Below is a small trained network, with its code and all its weights. Each question gives an input and a target symbol and asks what happens when units are switched off, that is, made to give their printed mean instead of their output.

import numpy as np


def w(rows, s, z=0):
    codes = np.array(rows[::2]) - 128.0
    scale = np.full(codes.shape[1], s)
    scale[-1] = z or s
    return codes * scale


def f(y):
    return y / 2 * (1 + np.tanh(0.7978845608 * (y + 0.044715 * y**3)))


def softmax(a):
    e = np.exp(a - a.max(-1, keepdims=True))
    return e / e.sum(-1, keepdims=True)


def log_softmax(a):
    a = a - a.max(-1, keepdims=True)
    return a - np.log(np.exp(a).sum(-1, keepdims=True))


def net(x, mask):
    ids = ['αβγζηθλμξστφψ'.index(c) for c in x.split()]
    T = len(ids)
    res = E[ids] + P[:T]
    r = res
    for j in range(3):
        rows = slice(3 * j, 3 * j + 3)
        q, k, v = (r @ M[0][rows].T for M in (Q, K, V))
        z = softmax(np.where(np.tri(T) > 0, q @ k.T / 3**0.5, -1e9)) @ v
        o = O[0][rows]
        res = res + np.where(mask[j], z, o[:, -1]) @ o[:, :-1]
    y = f(res @ A[0][:, :-1].T + A[0][:, -1])
    res = res + np.where(mask[3:15], y, B[0][:, -1]) @ B[0][:, :-1]
    return log_softmax(res[-1] @ U[:, :-1].T + U[:, -1])


Q, K, V, O, A, B = {}, {}, {}, {}, {}, {}
E = w([
[104,149,144,104,118,155,93,184,160,58,106,210],'α',
[149,201,77,146,168,136,188,83,129,54,141,204],'β',
[125,194,141,152,48,211,123,131,70,132,89,142],'γ',
[110,99,103,242,119,126,125,135,152,172,100,188],'ζ',
[78,168,189,105,92,54,61,155,113,157,117,138],'η',
[35,102,182,180,157,161,81,129,76,65,166,139],'θ',
[108,138,161,145,135,166,104,142,248,92,76,151],'λ',
[159,122,90,135,98,148,118,106,125,113,72,74],'μ',
[136,151,228,168,141,176,184,125,145,122,96,165],'ξ',
[185,107,149,132,193,162,91,200,96,146,146,128],'σ',
[114,151,55,121,129,158,134,179,165,177,108,89],'τ',
[126,109,138,122,137,102,191,115,118,85,34,199],'φ',
[94,162,151,101,218,175,67,53,111,126,73,202],'ψ',
],0.016)
P = w([
[174,254,100,189,99,24,90,159,116,74,142,91],'0',
[153,225,106,169,137,69,117,159,112,106,107,82],'1',
[136,189,96,162,149,98,130,158,102,121,97,93],'2',
[129,151,94,155,150,130,130,152,114,141,101,112],'3',
[127,114,98,156,150,156,137,135,117,147,103,134],'4',
[123,89,100,141,157,183,144,126,130,156,115,152],'5',
[134,69,96,131,161,212,140,118,133,148,129,171],'6',
[144,52,95,126,151,238,145,97,135,152,137,205],'7',
],0.01)
Q[0] = w([
[159,53,143,109,87,83,152,64,137,37,116,33],'h0',
[141,158,183,102,142,22,166,156,77,108,187,157],'h0',
[75,93,99,68,99,50,195,144,181,169,178,32],'h0',
[108,74,206,177,252,71,172,140,219,90,155,196],'h1',
[140,98,195,150,196,123,31,203,114,130,61,150],'h1',
[175,159,61,111,170,168,177,174,152,123,151,98],'h1',
[118,82,147,213,184,181,170,196,122,67,71,161],'h2',
[113,24,213,113,99,81,110,189,177,147,137,169],'h2',
[100,195,108,100,147,171,111,103,99,179,50,113],'h2',
],0.028)
K[0] = w([
[148,140,140,137,101,65,49,50,88,62,107,138],'h0',
[52,134,119,127,139,145,83,137,99,136,134,226],'h0',
[110,204,125,151,78,41,128,163,114,57,202,158],'h0',
[103,116,133,140,253,99,102,86,198,105,87,182],'h1',
[98,115,180,102,156,164,67,107,80,200,69,143],'h1',
[156,163,47,150,156,163,142,148,121,123,85,78],'h1',
[118,82,114,115,192,215,161,88,111,148,66,141],'h2',
[114,23,160,77,97,110,186,107,135,169,160,93],'h2',
[90,171,144,120,128,120,71,125,82,154,90,114],'h2',
],0.032)
V[0] = w([
[159,107,154,106,122,143,117,139,195,70,124,90],'h0',
[171,44,89,81,135,164,138,119,116,131,110,107],'h0',
[68,146,82,82,122,138,185,90,164,151,111,115],'h0',
[8,161,121,127,101,107,151,25,159,104,132,97],'h1',
[136,113,163,156,108,136,162,67,219,181,97,137],'h1',
[82,101,164,193,130,88,182,213,145,75,78,124],'h1',
[88,118,160,27,93,142,215,138,112,161,95,198],'h2',
[141,166,186,129,159,187,129,148,137,185,161,99],'h2',
[138,115,112,66,144,143,66,48,130,175,144,199],'h2',
],0.013)
O[0] = w([
[132,173,149,117,151,186,71,129,149,77,99,117,88],'h0',
[137,89,77,72,113,94,52,85,87,93,159,79,47],'h0',
[143,159,149,112,40,85,81,98,180,164,160,184,105],'h0',
[40,107,158,141,112,87,152,136,159,106,191,92,132],'h1',
[111,131,110,174,136,158,192,42,181,179,84,69,52],'h1',
[127,46,198,166,201,123,51,161,160,115,83,126,132],'h1',
[158,218,142,169,161,109,191,157,115,45,109,160,3],'h2',
[106,167,152,137,111,189,128,148,118,159,182,67,126],'h2',
[86,131,189,135,144,42,95,253,134,170,108,106,238],'h2',
],0.006,0.0043)
A[0] = w([
[43,139,137,72,91,153,176,131,151,172,189,155,107],'n0',
[177,97,144,131,158,178,105,46,124,57,110,94,90],'n1',
[111,95,41,93,53,110,72,158,147,100,102,82,119],'n2',
[160,100,245,182,145,91,91,19,100,50,140,123,3],'n3',
[122,118,145,111,7,105,140,62,127,98,196,152,59],'n4',
[177,227,49,134,166,70,164,75,193,121,160,41,162],'n5',
[123,202,93,173,26,182,176,119,136,106,204,77,65],'n6',
[141,244,132,193,86,4,133,228,119,69,137,52,69],'n7',
[128,242,64,204,120,89,183,92,122,47,204,129,98],'n8',
[195,201,133,98,91,31,79,1,98,66,143,14,49],'n9',
[88,66,115,63,128,217,164,84,120,151,161,222,68],'n10',
[112,157,131,110,174,47,135,89,236,103,57,92,68],'n11',
],0.0088,0.0062)
B[0] = w([
[185,86,130,174,142,120,101,175,170,128,118,109,196],'n0',
[152,104,145,86,136,103,152,161,169,171,111,109,204],'n1',
[124,184,174,136,103,106,123,74,125,126,205,204,209],'n2',
[135,161,96,126,108,120,194,120,109,97,188,82,149],'n3',
[135,147,103,112,161,120,137,169,185,235,166,170,137],'n4',
[90,178,121,77,171,120,104,32,105,85,156,216,147],'n5',
[170,132,105,176,43,107,117,176,106,117,134,86,150],'n6',
[118,155,86,119,204,148,142,48,107,133,76,77,254],'n7',
[49,69,187,67,99,170,137,178,99,225,80,146,165],'n8',
[167,2,229,141,100,96,61,130,117,110,28,5,152],'n9',
[125,142,132,154,152,96,143,94,109,58,77,68,168],'n10',
[106,128,56,83,76,122,169,118,126,164,151,56,162],'n11',
],0.012,0.0064)
U = w([
[87,97,150,68,133,149,187,122,85,145,104,183,87],'α',
[110,153,117,159,53,166,137,165,72,113,79,112,112],'β',
[183,90,80,82,174,187,141,155,66,145,135,121,46],'γ',
[132,155,164,112,147,40,142,208,151,205,168,140,101],'ζ',
[80,253,143,148,200,35,119,136,76,164,60,68,140],'η',
[129,164,98,126,119,151,140,69,126,117,191,175,254],'θ',
[145,97,176,103,113,97,139,105,108,102,90,103,171],'λ',
[168,173,208,154,144,186,236,109,141,120,125,121,66],'μ',
[161,105,75,118,114,56,220,147,80,91,97,142,128],'ξ',
[124,41,77,234,152,148,148,101,118,143,92,170,77],'σ',
[61,80,139,148,155,161,152,142,65,59,210,85,205],'τ',
[92,136,94,73,118,196,126,135,200,116,114,82,65],'φ',
[131,142,108,112,140,162,105,183,191,16,49,172,200],'ψ',
],0.004,0.003)

Each question gives the input, a string of symbols that net reads in full, and the target symbol t.
The units are the heads (3 rows each of Q, K, V and O) and the neurons (one row each of A and B). Each row of codes is followed by its name. A weight is (code - 128) times the scale printed after its matrix; where a second scale follows, it is the last column's (O, A, B and U).
mask holds one flag per unit, heads first, then neurons. A switched-off unit (its flag False) gives its mean, the last column of its rows in O or B, instead of its output. The means were averaged over made-up inputs and are rounded, as every weight is.
A unit's drop is (log p(t) with every unit on - log p(t) with that unit switched off) / (log p(t) with every unit on - log p(t) with every unit switched off).
The circuit of an input: a set's keep is (log p(t) with only the set's units on - log p(t) with every unit switched off) / (log p(t) with every unit on - log p(t) with every unit switched off). Starting from the 12 units with the biggest drops (on a tie, the unit counted first), units are removed one at a time, each time the one whose removal leaves the highest keep (on an exact tie, the one counted first), for as long as the keep stays at least 0.8.
circuit, biggest first: the units of the circuit, biggest drop first
unit that matters most: the unit with the biggest drop
k most important neurons: the k neurons with the biggest drops, biggest first
which heads matter: for each layer, one digit per head in row order, 1 if its drop is at least 0.15 and else 0, layers parted by /
drop when u is switched off: that unit's drop, to one decimal
input γ ζ η ψ θ, target η: which heads matter -> 001
input μ ψ σ ξ μ α γ τ, target ζ: unit that matters most -> h2
input μ μ β σ η τ, target θ: which heads matter -> 101
input γ μ ψ α ξ α θ, target β: circuit, biggest first -> (h2 h1 n6 n8)
input μ η ψ λ τ, target η: circuit, biggest first -> (h2 n7)
input α τ ψ α ξ λ, target β: 2 most important neurons -> (n6 n8)
input ψ η α, target η: circuit, biggest first -> (n7 h2 h1)
input ζ η ψ η τ τ, target ζ: circuit, biggest first -> (h2 h0)
input θ μ τ α μ λ, target φ: 2 most important neurons -> (n11 n1)
input λ ψ α ξ μ θ σ, target τ: circuit, biggest first -> (h0 h1 h2)
input ψ τ φ ζ, target α: which heads matter -> 011
input ξ α θ, target τ: which heads matter -> 011
input γ ψ γ τ λ, target ζ: which heads matter -> 110
input λ ψ μ, target η: which heads matter -> 001
input ψ η φ μ τ η τ σ, target ζ: which heads matter -> 111
input α μ ζ ζ α σ, target γ: which heads matter -> 110
input τ α γ θ α β, target α: circuit, biggest first -> (n8 h2 h1)
input μ ψ α, target η: circuit, biggest first -> (n7 h2)
input μ σ γ, target β: 3 most important neurons -> (n6 n8 n7)
input τ λ α ξ, target μ: which heads matter -> 011
input τ μ γ, target β: which heads matter -> 001
input ψ β μ μ α, target θ: which heads matter -> 111
input τ θ β β λ, target φ: circuit, biggest first -> (h1 n11 h0)
input η γ α ψ λ, target η: which heads matter -> 001
input β μ ψ λ ξ γ α, target β: which heads matter -> 011
input ζ τ ξ, target μ: drop when h1 is switched off -> 0.7
input α θ λ θ ψ ξ μ ξ, target β: drop when n8 is switched off -> 0.2
